Here is a tiny trained network, its code and every weight. The questions are about switching its units off for an input and a target symbol, where a switched-off unit gives its printed mean instead of its output.

import numpy as np


def w(rows, s, z=0):
    codes = np.array(rows[::2]) - 128.0
    scale = np.full(codes.shape[1], s)
    scale[-1] = z or s
    return codes * scale


def f(y):
    return y / 2 * (1 + np.tanh(0.7978845608 * (y + 0.044715 * y**3)))


def softmax(a):
    e = np.exp(a - a.max(-1, keepdims=True))
    return e / e.sum(-1, keepdims=True)


def log_softmax(a):
    a = a - a.max(-1, keepdims=True)
    return a - np.log(np.exp(a).sum(-1, keepdims=True))


def net(x, mask):
    ids = ['γεζηθλμξπστω'.index(c) for c in x.split()]
    T = len(ids)
    res = E[ids] + P[:T]
    u = 0
    for l in range(3):
        r = res
        for j in range(2):
            rows = slice(4 * j, 4 * j + 4)
            q, k, v = (r @ M[l][rows].T for M in (Q, K, V))
            z = softmax(np.where(np.tri(T) > 0, q @ k.T / 4**0.5, -1e9)) @ v
            o = O[l][rows]
            res = res + np.where(mask[u + j], z, o[:, -1]) @ o[:, :-1]
        u += 2
        y = f(res @ A[l][:, :-1].T + A[l][:, -1])
        res = res + np.where(mask[u : u + 4], y, B[l][:, -1]) @ B[l][:, :-1]
        u += 4
    return log_softmax(res[-1] @ U[:, :-1].T + U[:, -1])


Q, K, V, O, A, B = {}, {}, {}, {}, {}, {}
E = w([
[164,84,97],'γ',
[168,110,135],'ε',
[149,94,102],'ζ',
[79,22,128],'η',
[148,117,127],'θ',
[115,74,166],'λ',
[132,132,116],'μ',
[130,128,117],'ξ',
[143,225,33],'π',
[157,191,123],'σ',
[108,188,139],'τ',
[1,117,59],'ω',
],0.0039)
P = w([
[192,110,170],'0',
[100,118,114],'1',
[40,171,176],'2',
[185,136,89],'3',
[129,53,74],'4',
[26,202,189],'5',
[183,150,75],'6',
[128,36,55],'7',
[14,219,193],'8',
[178,163,67],'9',
[128,25,40],'10',
[1,238,192],'11',
[175,179,56],'12',
[124,13,34],'13',
],0.0053)
Q[0] = w([
[254,60,64],'0.h1',
[8,194,187],'0.h1',
[250,68,65],'0.h1',
[245,60,77],'0.h1',
[120,215,212],'0.h2',
[136,38,43],'0.h2',
[119,221,211],'0.h2',
[119,217,213],'0.h2',
],0.0059)
K[0] = w([
[201,57,7],'0.h1',
[51,202,252],'0.h1',
[204,61,2],'0.h1',
[205,50,9],'0.h1',
[137,226,185],'0.h2',
[120,32,74],'0.h2',
[136,224,180],'0.h2',
[137,224,184],'0.h2',
],0.007)
V[0] = w([
[253,27,89],'0.h1',
[241,17,162],'0.h1',
[19,203,212],'0.h1',
[81,119,224],'0.h1',
[179,201,234],'0.h2',
[56,74,18],'0.h2',
[202,216,220],'0.h2',
[51,44,35],'0.h2',
],0.005)
O[0] = w([
[236,70,141,60],'0.h1',
[210,87,171,52],'0.h1',
[3,212,153,177],'0.h1',
[51,159,206,141],'0.h1',
[152,230,178,16],'0.h2',
[93,50,77,242],'0.h2',
[166,229,164,2],'0.h2',
[89,30,91,254],'0.h2',
],0.0058,0.00041)
A[0] = w([
[187,64,32,229],'0.n1',
[212,5,41,252],'0.n2',
[199,197,66,201],'0.n3',
[255,158,185,185],'0.n4',
],0.0063,0.0026)
B[0] = w([
[139,76,56,214],'0.n1',
[147,43,71,254],'0.n2',
[194,218,68,155],'0.n3',
[255,160,157,138],'0.n4',
],0.0061,0.0046)
Q[1] = w([
[145,116,166],'1.h1',
[108,137,89],'1.h1',
[149,120,169],'1.h1',
[109,138,91],'1.h1',
[254,129,114],'1.h2',
[4,124,143],'1.h2',
[252,130,114],'1.h2',
[4,126,142],'1.h2',
],0.0092)
K[1] = w([
[179,211,239],'1.h1',
[101,47,17],'1.h1',
[150,202,232],'1.h1',
[92,38,9],'1.h1',
[230,48,6],'1.h2',
[31,213,254],'1.h2',
[230,43,4],'1.h2',
[27,210,250],'1.h2',
],0.0062)
V[1] = w([
[60,83,4],'1.h1',
[164,123,216],'1.h1',
[183,151,238],'1.h1',
[196,177,254],'1.h1',
[66,160,224],'1.h2',
[140,172,206],'1.h2',
[230,112,69],'1.h2',
[198,76,27],'1.h2',
],0.0048)
O[1] = w([
[31,121,33,246],'1.h1',
[231,90,250,73],'1.h1',
[231,120,234,37],'1.h1',
[224,137,223,4],'1.h1',
[17,103,184,27],'1.h2',
[99,141,216,44],'1.h2',
[253,155,120,198],'1.h2',
[239,137,75,247],'1.h2',
],0.0037,0.0027)
A[1] = w([
[205,175,116,192],'1.n1',
[173,19,156,252],'1.n2',
[175,254,73,239],'1.n3',
[182,83,46,224],'1.n4',
],0.0053,0.002)
B[1] = w([
[211,182,140,164],'1.n1',
[166,20,156,178],'1.n2',
[149,253,89,172],'1.n3',
[142,97,68,254],'1.n4',
],0.0054,0.0076)
Q[2] = w([
[253,124,31],'2.h1',
[115,124,170],'2.h1',
[7,132,253],'2.h1',
[184,129,58],'2.h1',
[27,209,253],'2.h2',
[217,23,26],'2.h2',
[48,197,216],'2.h2',
[59,133,188],'2.h2',
],0.0084)
K[2] = w([
[25,175,5],'2.h1',
[251,34,154],'2.h1',
[231,60,227],'2.h1',
[17,203,57],'2.h1',
[192,118,231],'2.h2',
[73,152,21],'2.h2',
[186,114,238],'2.h2',
[209,144,215],'2.h2',
],0.0024)
V[2] = w([
[127,218,235],'2.h1',
[111,179,236],'2.h1',
[86,5,161],'2.h1',
[167,176,40],'2.h1',
[198,218,108],'2.h2',
[1,138,145],'2.h2',
[114,248,94],'2.h2',
[33,237,95],'2.h2',
],0.0066)
O[2] = w([
[180,201,150,159],'2.h1',
[151,205,174,148],'2.h1',
[33,105,204,100],'2.h1',
[191,79,40,134],'2.h1',
[217,124,77,176],'2.h2',
[24,164,121,2],'2.h2',
[140,160,1,101],'2.h2',
[47,166,47,31],'2.h2',
],0.0087,0.012)
A[2] = w([
[162,79,90,92],'2.n1',
[173,234,234,253],'2.n2',
[149,48,253,220],'2.n3',
[165,243,202,248],'2.n4',
],0.0058,0.005)
B[2] = w([
[151,74,128,201],'2.n1',
[65,255,168,238],'2.n2',
[54,76,226,253],'2.n3',
[61,232,104,222],'2.n4',
],0.0067,0.012)
U = w([
[168,56,146,21],'γ',
[173,133,162,3],'ε',
[156,73,148,56],'ζ',
[70,40,175,144],'η',
[153,135,152,30],'θ',
[77,166,208,231],'λ',
[136,144,137,93],'μ',
[132,140,139,110],'ξ',
[172,90,17,198],'π',
[150,188,90,117],'σ',
[82,219,86,183],'τ',
[3,119,56,248],'ω',
],0.0043,0.0049)

Each question gives the input, a string of symbols that net reads in full, and the target symbol t.
The units are the heads (4 rows each of Q, K, V and O) and the neurons (one row each of A and B). Each row of codes is followed by its name. A weight is (code - 128) times the scale printed after its matrix; where a second scale follows, it is the last column's (O, A, B and U).
mask holds one flag per unit, layer by layer, with each layer's heads first. A switched-off unit (its flag False) gives its mean, the last column of its rows in O or B, instead of its output. The means were averaged over made-up inputs and are rounded, as every weight is.
A unit's drop is (log p(t) with every unit on - log p(t) with that unit switched off) / (log p(t) with every unit on - log p(t) with every unit switched off).
The circuit of an input: a set's keep is (log p(t) with only the set's units on - log p(t) with every unit switched off) / (log p(t) with every unit on - log p(t) with every unit switched off). Starting from the 12 units with the biggest drops (on a tie, the unit counted first), units are removed one at a time, each time the one whose removal leaves the highest keep (on an exact tie, the one counted first), for as long as the keep stays at least 0.8.
units of the circuit, in order: the units of the circuit, biggest drop first
top k neurons: the k neurons with the biggest drops, biggest first
k most important neurons of layer l: the k neurons of layer l with the biggest drops, biggest first
input ζ η π λ, target π: units of the circuit, in order -> 2.n2, 2.n3, 2.h1
input λ η π λ η η λ ε τ, target λ: most important neuron of layer 0 -> 0.n1
input σ μ γ λ ω π, target σ: top 4 neurons -> 0.n2, 0.n1, 0.n4, 1.n4
input σ ξ θ λ η λ λ γ η, target σ: top 3 neurons -> 0.n2, 0.n4, 0.n1
input λ γ λ λ λ ζ θ π η π, target π: top 2 neurons -> 1.n3, 0.n3
input λ λ τ μ π σ τ γ, target γ: top 2 neurons -> 0.n2, 0.n1
input γ π τ, target γ: top 2 neurons -> 0.n4, 1.n1
input τ π π ω τ, target ω: top 2 neurons -> 0.n4, 1.n1
input λ η η μ π θ ζ σ σ, target λ: 2 most important neurons of layer 0 -> 0.n1, 0.n2
input τ σ π, target τ: 2 most important neurons of layer 2 -> 2.n4, 2.n2
input η ζ λ η λ λ λ, target λ: top 3 neurons -> 0.n2, 0.n1, 1.n4
input λ λ τ η π π λ ξ, target π: top 2 neurons -> 2.n3, 2.n2
input λ λ η η λ λ ξ ξ ε τ η θ, target λ: 2 most important neurons of layer 1 -> 1.n2, 1.n4
input η τ σ ξ μ ω τ σ λ λ ε π, target η: 2 most important neurons of layer 1 -> 1.n2, 1.n3
input σ ξ λ, target σ: 2 most important neurons of layer 1 -> 1.n3, 1.n1
input σ π ξ η τ π, target σ: top 3 neurons -> 0.n2, 0.n4, 0.n1
input λ η π, target λ: top 3 neurons -> 0.n2, 0.n1, 1.n2
input τ λ λ ε η γ, target τ: most important neuron of layer 1 -> 1.n4
input π π λ π η π σ λ π λ τ η, target π: 2 most important neurons of layer 0 -> 0.n4, 0.n3
input π τ ζ θ λ π λ η θ, target π: 2 most important neurons of layer 1 -> 1.n1, 1.n3
input λ π ε θ σ ω σ τ η, target λ: 2 most important neurons of layer 1 -> 1.n2, 1.n4
input λ σ σ π γ ζ λ ω λ μ λ π π λ, target π: 2 most important neurons of layer 2 -> 2.n3, 2.n2
input π λ π, target π: top 3 neurons -> 0.n4, 0.n3, 1.n1
input τ σ γ η γ, target γ: most important neuron of layer 0 -> 0.n2
input θ θ γ λ λ λ θ γ ε λ, target λ: 3 most important neurons of layer 2 -> 2.n2, 2.n3, 2.n4
input π τ λ ω θ π π ξ ζ, target π: 2 most important neurons of layer 1 -> 1.n1, 1.n3
input π λ τ π τ σ, target π: top 4 neurons -> 0.n4, 0.n3, 1.n1, 1.n3
input γ μ λ λ θ η τ λ τ η τ ξ η λ, target η: top neuron -> 0.n1
